Rows, each with roughly how far along a hidden order it lies (0 to 12):
In the rows, 128 means zero.
[120  89 129 126 147 110 127 180 122 159 155 128 122 150 122 167 187  78
 164 121 127  91 120 117]
4
[ 92  47 133 147 135 118 177 204 125 101 146 190  62 117 120 120 123 130
 154  75 112  75 123 126]
12
[125  71 122 138 136 119 211 174 127 146 123 102 130 152  90 140 130 186
 140 133 146  87 138 117]
11
[142 132 128 116 146 138 104  63 121 112 132 130 108 135 148 135 109 162
 139  59  69  70 122 133]
4
[121 182 128 120 133 132 112 157 122 116 120 171 146 127 134 180 122 146
 120  84 150 113 117 139]
6
[160 192 134 125 118 130 109 141 132 110 141 148  93 133 130 120 123 121
 146 159  89 181 141 117]
3
[137  79 125 130 126 147 121  65 120 175 158 184 132 158 100 155 164 160
 134 179 188 138 126 138]
5
[140 173 124 134 131 115  76 159 129 119 131  93 116 124 160  75 119  50
 142 146  73 135 120 133]
6
[123  30 120 146 118 128 113  94 103 111 117 153 165 130 140 171 150 128
 109 102 144 190 126 126]
4
[124 170 121 103 108 145   1 132 144 146  96  85 153  92 104 131 101  81
 139 145  79 174 135 116]
0
